How the points are linked:
ki: RP->JH, JH->RP, TM->DC, ZF->RM, QH->SZ, SR->LC, HJ->HH, ZM->TG, MH->RZ, GR->JP, BT->CP, QP->RQ, JJ->GT, ZC->GQ, JL->DD, FZ->MM, ZR->RG, GB->PF, ZH->FG, DP->MT, RM->ZF, QN->HP, CP->BT, RQ->QP, GP->DH, FF->JQ, HH->HJ, NG->NC, BL->TQ, MM->FZ, QG->JM, GF->BP, GT->JJ, BG->MN, GS->ZN, NF->CG, BR->PG, MT->DP, QM->SQ, PR->PN, RF->ZJ, PG->BR, DJ->MS, ZJ->RF, FG->ZH, DC->TM, PN->PR, GQ->ZC, JQ->FF, PZ->NT, DQ->QS, NC->NG, JM->QG, PF->GB, HP->QN, BQ->FH, LC->SR, JG->LP, FH->BQ, SZ->QH, JP->GR, MN->BG, MS->DJ, HL->LD, PJ->TJ, DD->JL, LD->HL, BP->GF, ZN->GS, RG->ZR, RZ->MH, LH->HM, TG->ZM, NT->PZ, HS->PM, LP->JG, TQ->BL, QS->DQ, CG->NF, SQ->QM, DH->GP, HM->LH, TJ->PJ, PM->HS
ni: RP->GR, JH->JP, TM->RD, ZF->LD, SR->LS, HJ->DH, ZM->FF, MH->JM, GR->RP, CC->GT, BT->CM, QP->FG, ZC->ZR, JL->TQ, ZR->ZC, GB->HS, ZH->RQ, DP->CG, RM->HL, QN->ZJ, TD->NC, RQ->ZH, GP->HH, CZ->MM, FF->ZM, HH->GP, BL->DD, MM->CZ, QG->RZ, GF->BG, GT->CC, BG->GF, GS->PZ, NF->MT, BR->DQ, MT->NF, QM->FH, PR->DJ, RF->HP, PG->QS, DJ->PR, ZJ->QN, FG->QP, PN->MS, GQ->RG, JQ->TG, PZ->GS, DQ->BR, NC->TD, JM->MH, PF->PM, HP->RF, BQ->SQ, JG->FP, FH->QM, SZ->BH, JP->JH, MN->BP, MS->PN, CM->BT, HL->RM, ZQ->LH, DD->BL, LD->ZF, BP->MN, ZN->NT, RG->GQ, RZ->QG, LS->SR, RD->TM, LH->ZQ, TG->JQ, NT->ZN, HS->GB, QQ->TJ, FP->JG, TQ->JL, BH->SZ, QS->PG, CG->DP, SQ->BQ, DH->HJ, TJ->QQ, PM->PF
ve: JH->RD, TM->JP, ZF->HJ, QH->DD, SR->JT, HJ->ZF, ZM->RQ, MH->HS, GR->DC, BT->GQ, JT->SR, QP->TG, ZC->CP, JL->SZ, GB->JM, ZH->FF, DP->GS, RM->HH, QN->PJ, CP->ZC, RQ->ZM, GP->HL, MB->NC, FF->ZH, HH->RM, MM->CF, QG->PF, GF->FH, GT->GM, GM->GT, BG->QM, GS->DP, NF->NT, BR->LP, MT->ZN, QM->BG, PR->LH, RF->QQ, PG->JG, DJ->ZQ, FG->JQ, DC->GR, PN->HM, GQ->BT, JQ->FG, PZ->CG, CF->MM, NC->MB, JM->GB, PF->QG, HP->TJ, BQ->BP, JG->PG, FH->GF, SZ->JL, JP->TM, MN->SQ, CM->RG, HL->GP, ZQ->DJ, PJ->QN, DD->QH, LD->DH, BP->BQ, ZN->MT, RG->CM, RZ->PM, RD->JH, LH->PR, TG->QP, NT->NF, HS->MH, LP->BR, QQ->RF, FP->QS, TQ->BH, BH->TQ, QS->FP, CG->PZ, SQ->MN, DH->LD, HM->PN, TJ->HP, PM->RZ
na: JH->CC, TM->GM, ZF->DJ, QH->ZM, SR->HP, HJ->ZQ, ZM->QH, GR->JJ, CC->JH, BT->MB, JT->TJ, QP->JL, JJ->GR, ZC->NG, JL->QP, GB->BR, ZH->BL, DP->MN, RM->MS, QN->LC, TD->RG, RQ->DD, GP->HM, MB->BT, NG->ZC, BL->ZH, MM->PQ, QG->JG, GF->NF, GT->JP, GM->TM, BG->MT, GS->SQ, NF->GF, BR->GB, MT->BG, QM->ZN, PR->LD, RF->LS, PG->PF, DJ->ZF, FG->TQ, PN->HL, GQ->NC, JQ->BH, PZ->BQ, DQ->HS, NC->GQ, JM->LP, PF->PG, HP->SR, BQ->PZ, LC->QN, JG->QG, FH->NT, SZ->TG, JP->GT, MN->DP, MS->RM, HL->PN, ZQ->HJ, DD->RQ, LD->PR, BP->CG, ZN->QM, RG->TD, RZ->FP, LS->RF, LH->DH, TG->SZ, NT->FH, HS->DQ, LP->JM, FP->RZ, TQ->FG, BH->JQ, QS->PM, CG->BP, PQ->MM, SQ->GS, DH->LH, HM->GP, TJ->JT, PM->QS
ko: JH->CZ, TM->CF, ZF->RG, QH->QM, SR->PG, HJ->CM, ZM->ZN, GR->FZ, BT->DH, JT->JG, QP->DP, ZC->HL, JL->MN, FZ->GR, ZR->RM, GB->QN, ZH->NF, DP->QP, RM->ZR, QN->GB, CP->GP, TD->DJ, RQ->MT, GP->CP, CZ->JH, MB->LH, FF->NT, NG->PN, BL->GF, MM->JP, QG->TJ, GF->BL, GT->PQ, BG->DD, GS->TG, NF->ZH, BR->LC, MT->RQ, QM->QH, PR->NC, RF->PM, PG->SR, DJ->TD, ZJ->HS, FG->CG, PN->NG, GQ->LD, JQ->PZ, PZ->JQ, CF->TM, NC->PR, JM->PJ, PF->HP, HP->PF, BQ->BH, LC->BR, JG->JT, SZ->SQ, JP->MM, MN->JL, CM->HJ, HL->ZC, PJ->JM, DD->BG, LD->GQ, BP->TQ, ZN->ZM, RG->ZF, RZ->QQ, LS->QS, LH->MB, TG->GS, NT->FF, HS->ZJ, QQ->RZ, TQ->BP, BH->BQ, QS->LS, CG->FG, PQ->GT, SQ->SZ, DH->BT, TJ->QG, PM->RF
ne: RP->HS, JH->PM, TM->QG, ZF->CG, SR->PQ, HJ->PZ, ZM->CP, GR->GB, CC->QS, BT->TG, QP->GQ, JJ->BR, ZC->RQ, JL->NC, FZ->QN, ZR->ZH, GB->GR, ZH->ZR, DP->LD, RM->NF, QN->FZ, CP->ZM, TD->TQ, RQ->ZC, GP->ZN, CZ->RF, MB->SZ, HH->NT, NG->DD, MM->HP, QG->TM, GF->MS, GT->PG, GM->JG, BG->PN, GS->DH, NF->RM, BR->JJ, MT->HL, QM->HM, PR->MN, RF->CZ, PG->GT, DJ->BP, FG->RG, DC->JM, PN->BG, GQ->QP, JQ->CM, PZ->HJ, CF->TJ, NC->JL, JM->DC, PF->JP, HP->MM, BQ->ZQ, JG->GM, SZ->MB, JP->PF, MN->PR, MS->GF, CM->JQ, HL->MT, ZQ->BQ, DD->NG, LD->DP, BP->DJ, ZN->GP, RG->FG, RZ->RD, RD->RZ, LH->SQ, TG->BT, NT->HH, HS->RP, TQ->TD, QS->CC, CG->ZF, PQ->SR, SQ->LH, DH->GS, HM->QM, TJ->CF, PM->JH
ro: RP->RM, JH->ZF, TM->DH, ZF->JH, SR->JL, HJ->RD, ZM->PJ, MH->NT, GR->HL, CC->DJ, BT->CF, JT->SZ, QP->HP, JJ->PN, ZC->FZ, JL->SR, FZ->ZC, GB->MT, ZH->ZJ, DP->PF, RM->RP, QN->RQ, RQ->QN, GP->DC, CZ->RG, MM->GQ, QG->GS, GF->DQ, GT->PR, GM->LH, BG->BR, GS->QG, NF->HS, BR->BG, MT->GB, QM->LP, PR->GT, RF->FG, PG->MN, DJ->CC, ZJ->ZH, FG->RF, DC->GP, PN->JJ, GQ->MM, JQ->QQ, PZ->RZ, CF->BT, DQ->GF, NC->PQ, JM->ZN, PF->DP, HP->QP, BQ->FP, LC->DD, JG->SQ, SZ->JT, JP->LD, MN->PG, HL->GR, PJ->ZM, DD->LC, LD->JP, BP->QS, ZN->JM, RG->CZ, RZ->PZ, LS->TQ, RD->HJ, LH->GM, TG->TJ, NT->MH, HS->NF, LP->QM, QQ->JQ, FP->BQ, TQ->LS, QS->BP, CG->PM, PQ->NC, SQ->JG, DH->TM, TJ->TG, PM->CG

In the rows, zero is written as 157.

The rows follow the links: the fewer symbols apart two points are, the more alike their rows tend to be.

Rows with their points:
152 165 224 193 151 178 164 109 236 144 91 130 117 135 153 138 219 220 158 128 132 163 208 169 114 151 222 172 141 170 142 167 103 116 148 104 136 82 189 143 196 140 173 164 183 180 212 178 172 103 204 166 109; point HS
162 179 109 83 155 188 162 168 103 154 132 225 157 203 189 201 74 97 118 163 181 151 123 179 231 240 121 200 125 157 154 205 157 154 154 191 106 125 137 91 120 134 131 138 129 109 126 117 168 107 113 147 215; point JG
168 182 152 182 116 162 178 141 114 183 136 154 61 124 86 115 233 171 187 224 171 179 188 127 120 190 196 127 171 137 163 161 153 176 160 93 230 113 190 156 123 168 174 124 167 87 191 225 151 163 237 86 142; point CG
168 140 164 203 127 125 165 135 184 167 122 172 157 125 172 153 233 190 197 130 216 158 158 155 98 231 172 186 80 173 134 137 189 144 189 100 198 114 180 174 134 200 228 152 137 72 190 270 100 163 177 133 147; point RF
137 147 198 232 174 153 169 165 186 152 185 98 181 98 90 152 215 202 185 131 82 98 150 169 171 47 174 145 128 153 135 98 179 158 121 149 167 168 147 251 207 174 185 228 182 172 168 191 120 164 157 177 177; point RQ
196 181 167 170 138 165 151 148 188 166 97 180 95 130 156 141 213 170 164 168 181 167 182 164 94 231 212 190 122 142 134 174 133 152 174 103 189 77 196 108 148 171 196 130 182 83 211 236 153 119 232 101 142; point PM
153 174 126 164 133 91 181 194 122 189 234 184 112 138 165 139 175 130 194 205 152 106 92 97 208 164 79 138 113 137 149 154 235 181 201 138 164 188 120 222 189 151 177 173 157 76 119 172 103 135 101 151 212; point JL
155 138 182 164 170 209 167 113 151 133 138 95 208 192 121 172 142 167 132 108 151 229 217 184 141 120 204 112 213 162 164 164 99 128 110 191 158 168 187 150 100 159 114 129 147 270 177 121 217 220 204 177 118; point HH
197 151 144 122 164 194 115 161 153 131 105 189 188 173 165 186 128 135 133 119 230 216 198 204 118 250 208 177 169 165 170 185 113 141 158 169 173 131 196 64 58 192 151 101 139 177 167 166 189 211 208 138 126; point RD
135 150 164 113 182 185 168 152 131 143 170 140 168 201 159 172 67 139 120 165 122 163 148 156 214 90 145 118 217 155 173 168 127 153 125 219 123 198 132 142 159 110 97 160 155 247 126 31 212 144 125 199 153; point HM
136 127 158 181 166 183 150 126 209 139 146 115 278 162 135 208 125 159 146 63 135 143 152 236 210 139 187 200 79 218 122 106 148 126 129 216 111 128 175 162 154 201 165 184 143 192 161 145 124 193 118 228 177; point PJ
204 172 154 95 174 117 123 215 165 152 140 244 64 149 246 140 119 140 153 212 171 127 89 129 132 176 138 214 196 124 169 205 158 183 205 121 135 161 144 119 198 133 159 174 194 99 154 163 175 93 130 138 162; point GT
211 184 125 165 168 146 116 250 131 167 150 199 94 110 118 149 146 142 167 242 108 121 138 160 103 98 201 174 225 86 164 148 163 227 155 140 240 143 182 159 139 196 158 182 202 112 163 213 183 188 198 98 170; point LD
161 139 160 155 140 61 171 171 131 157 235 183 118 153 218 119 203 179 195 197 228 171 130 79 104 180 75 103 179 146 186 168 223 162 225 128 200 236 124 212 163 144 204 152 130 130 157 185 140 171 174 135 129; point TD
200 155 182 177 143 150 113 171 201 168 93 203 108 123 195 154 190 186 166 168 206 170 180 150 38 202 224 196 190 144 177 179 132 163 187 80 201 117 203 113 130 189 188 142 174 109 215 236 182 144 227 123 107; point JH
179 161 128 144 133 103 164 192 162 172 180 208 133 142 216 150 161 150 164 167 201 98 93 130 176 205 87 206 83 148 126 160 221 172 200 119 120 143 110 172 231 156 208 181 161 59 147 201 96 101 90 159 197; point SR
180 159 120 58 180 184 139 178 134 142 154 215 154 206 234 195 52 95 127 166 200 180 128 183 165 226 137 191 167 146 180 206 144 156 172 189 110 164 151 76 128 133 120 131 144 165 126 107 186 141 104 161 171; point GM
163 165 208 198 197 183 117 186 190 150 154 138 141 123 117 132 161 185 163 177 50 118 171 181 131 9 216 146 237 111 164 137 129 188 111 155 175 157 165 185 207 160 152 202 201 208 161 143 197 155 175 152 144; point HL
206 156 119 110 168 189 111 199 138 154 111 213 212 169 178 211 72 116 114 143 172 158 165 226 150 198 219 196 157 140 156 170 135 186 140 201 177 124 185 61 87 211 136 147 162 149 134 165 183 199 148 156 177; point TM
150 135 228 233 168 133 154 142 213 142 178 102 176 120 153 124 230 222 192 127 144 168 181 138 81 88 174 115 185 158 162 119 161 150 153 132 191 195 165 249 179 177 192 179 159 220 189 180 154 208 195 179 105; point ZR
164 129 209 224 183 124 145 183 192 154 196 120 211 92 128 148 178 201 183 139 91 105 154 159 131 29 183 149 197 137 142 105 176 179 147 167 182 217 167 253 221 201 191 236 181 189 151 170 148 195 151 201 141; point ZC

Each walk starts at a row. The symbols on each line, taken left to right, move it on to the next point.
Answer with the point's row; about right is enough.
start 184 181 122 109 148 140 160 203 161 181 134 214 74 152 200 136 130 136 143 222 142 124 105 133 176 191 124 220 138 139 146 214 169 167 196 106 127 107 131 121 221 118 149 152 198 63 153 164 144 57 128 118 189
ko na ni ro ki ki ni -> 162 176 118 206 127 120 144 201 128 185 196 168 139 97 100 165 201 145 198 191 152 103 136 149 163 139 147 168 118 144 118 87 218 193 152 150 229 158 144 228 165 221 207 193 160 77 144 249 105 207 160 139 204
ko na ne ki na ki ve na -> 169 157 84 73 171 167 155 192 81 160 178 203 135 205 173 182 63 95 119 196 186 185 131 156 211 183 115 146 196 139 186 195 173 187 159 209 163 197 133 117 106 136 102 122 141 177 105 87 199 181 112 149 186
start 155 152 112 112 146 135 154 160 123 154 184 200 212 199 208 204 103 97 148 135 215 146 125 179 234 240 99 181 95 190 138 171 193 148 185 204 116 158 131 120 143 161 155 140 103 130 112 149 126 144 80 185 212
na ko ko ne -> 194 137 127 148 150 154 110 206 147 151 159 195 273 149 185 212 94 122 152 95 208 156 153 228 150 218 187 205 124 157 150 125 182 169 156 207 180 162 172 121 83 239 157 165 115 140 106 191 156 232 120 186 184
ko ve ve ko ko ne na na -> 191 172 102 126 153 213 129 179 129 165 102 212 193 176 128 201 90 96 118 128 175 159 163 222 199 229 209 226 110 160 136 164 120 170 126 191 151 90 179 75 81 203 125 136 145 122 139 174 164 173 153 136 221
start 103 154 157 115 177 203 175 130 134 153 173 124 163 209 138 176 108 137 125 165 115 159 150 152 277 113 130 117 172 174 145 177 137 149 113 208 97 170 117 149 174 84 82 149 155 217 122 50 188 119 110 190 175
na ni ne ne ni ne ro ne -> 155 155 179 135 180 236 138 134 189 143 102 154 231 171 126 192 111 133 100 100 105 149 180 229 199 139 229 184 127 177 128 146 101 128 99 196 98 88 184 100 156 163 109 168 172 201 153 109 183 155 141 192 171
ni ki ni ko ko ki ro -> 130 159 128 167 173 240 161 135 136 148 126 100 186 177 60 200 118 134 122 136 88 152 208 209 242 101 219 130 155 155 135 141 105 145 82 220 148 129 181 143 138 145 108 157 159 232 132 107 189 175 162 172 171
start 157 172 121 101 162 159 158 147 80 156 173 172 132 218 191 173 96 137 158 195 211 240 172 119 159 214 94 109 218 163 197 221 155 163 171 184 165 219 148 115 74 123 115 93 110 189 139 107 191 175 180 138 130
na ne ko ni ki ne ko ki -> 192 157 99 127 173 200 117 208 85 163 157 182 183 171 111 205 79 100 142 170 161 170 185 203 168 139 196 158 211 124 172 154 150 198 112 204 217 159 178 120 67 223 114 133 132 162 109 147 207 242 167 135 178
ve ni na ne ki -> 115 173 211 148 161 149 203 91 165 148 170 103 70 177 148 105 221 195 160 195 116 197 190 90 184 113 110 103 190 164 177 187 133 133 159 111 129 162 121 203 235 64 147 148 183 194 188 103 157 74 177 150 103
start 139 160 196 149 176 171 168 149 210 148 139 162 109 154 184 136 146 170 138 160 106 96 128 136 189 109 153 198 148 159 149 191 128 164 155 140 78 127 116 145 273 102 158 193 213 161 175 106 168 34 121 184 152
ro ki na ro ne ne -> 201 174 128 157 158 183 112 214 174 182 95 225 110 106 133 157 154 144 153 181 120 112 139 191 137 179 205 236 126 132 139 155 136 186 150 113 172 52 184 103 191 186 188 183 215 69 178 237 151 123 174 111 211
ne na ve ve ve ve ko -> 191 150 150 146 157 67 131 221 169 150 188 222 158 147 256 144 133 163 181 160 198 98 81 131 114 176 111 205 145 147 150 172 217 187 227 138 136 188 121 162 204 172 207 192 164 102 137 187 135 120 87 171 160
start 111 157 177 183 166 117 193 146 174 170 217 129 135 146 160 123 185 189 181 176 107 101 124 115 213 80 105 139 141 168 153 134 200 151 167 168 121 199 106 241 272 122 177 215 175 158 149 118 117 109 93 186 164
ve ko ko ko na ko -> 127 142 145 203 171 186 163 132 153 166 178 94 275 162 82 195 141 134 149 84 121 142 180 200 237 114 175 141 129 178 122 105 174 143 88 233 145 166 161 222 137 190 131 191 133 223 127 125 136 216 134 206 187
ne ko ve ve ki ko ve ni ro -> 194 138 180 187 149 100 135 166 196 144 145 190 176 88 202 140 229 199 191 132 221 159 149 153 31 213 175 192 148 157 164 147 176 164 207 111 201 154 188 159 139 221 236 162 142 118 204 240 127 194 183 152 120
start 163 195 130 120 132 144 171 195 111 188 195 196 49 167 138 117 151 125 153 254 124 133 125 106 204 145 109 154 174 111 161 190 186 197 171 123 164 158 124 163 208 110 157 149 185 86 143 145 143 94 144 93 198
na ve ko ko na -> 144 184 83 90 145 191 167 165 70 179 176 173 134 229 137 186 83 74 130 196 155 172 140 145 248 198 108 144 158 146 155 187 170 169 142 208 134 172 125 115 116 112 111 123 137 138 89 86 163 150 134 132 199
ko ne na na ne na ne ki -> 150 136 156 198 182 160 154 172 160 147 189 105 274 163 127 186 131 154 153 85 128 148 187 197 173 83 190 151 164 179 158 105 169 156 108 246 153 211 157 202 120 196 150 186 122 240 124 131 174 243 136 198 164
start 175 177 160 122 128 150 175 130 153 170 127 196 51 177 210 118 186 169 148 208 200 169 139 103 127 258 127 173 146 164 161 218 157 143 223 80 138 125 140 107 189 99 169 138 158 93 192 184 148 66 174 132 144
ni ne ni ne ne -> 178 175 182 120 160 125 144 172 184 159 135 229 75 169 264 133 165 175 163 196 220 175 143 105 83 221 128 180 205 136 188 225 155 163 230 96 151 158 154 101 173 124 168 124 162 125 181 158 175 91 178 133 109
ne ro ro ve ro -> 119 173 113 103 121 184 195 112 71 157 179 141 108 232 160 160 130 123 131 182 208 246 167 133 202 236 102 113 170 175 179 202 154 142 167 163 146 179 136 118 87 93 114 90 116 162 149 106 149 153 164 132 159
start 156 169 187 215 169 198 166 168 183 173 143 111 118 99 66 149 193 172 156 185 37 117 166 161 171 41 224 141 165 134 134 133 126 178 96 138 165 121 164 206 225 152 149 203 210 167 163 154 174 126 173 163 156
ko na ve ki ne ne -> 132 159 88 110 156 154 179 155 76 172 224 169 184 208 163 190 99 95 164 169 202 155 112 141 236 208 72 146 123 162 147 154 216 158 165 217 139 201 122 171 128 150 150 151 104 142 96 123 116 180 85 175 209
ve ve ni ko na ki na -> 106 152 167 123 149 203 207 73 126 157 159 103 143 225 136 145 157 157 138 156 162 233 189 146 232 162 120 102 162 195 186 192 118 104 133 185 112 171 137 142 137 87 108 122 151 230 163 62 176 121 173 181 126
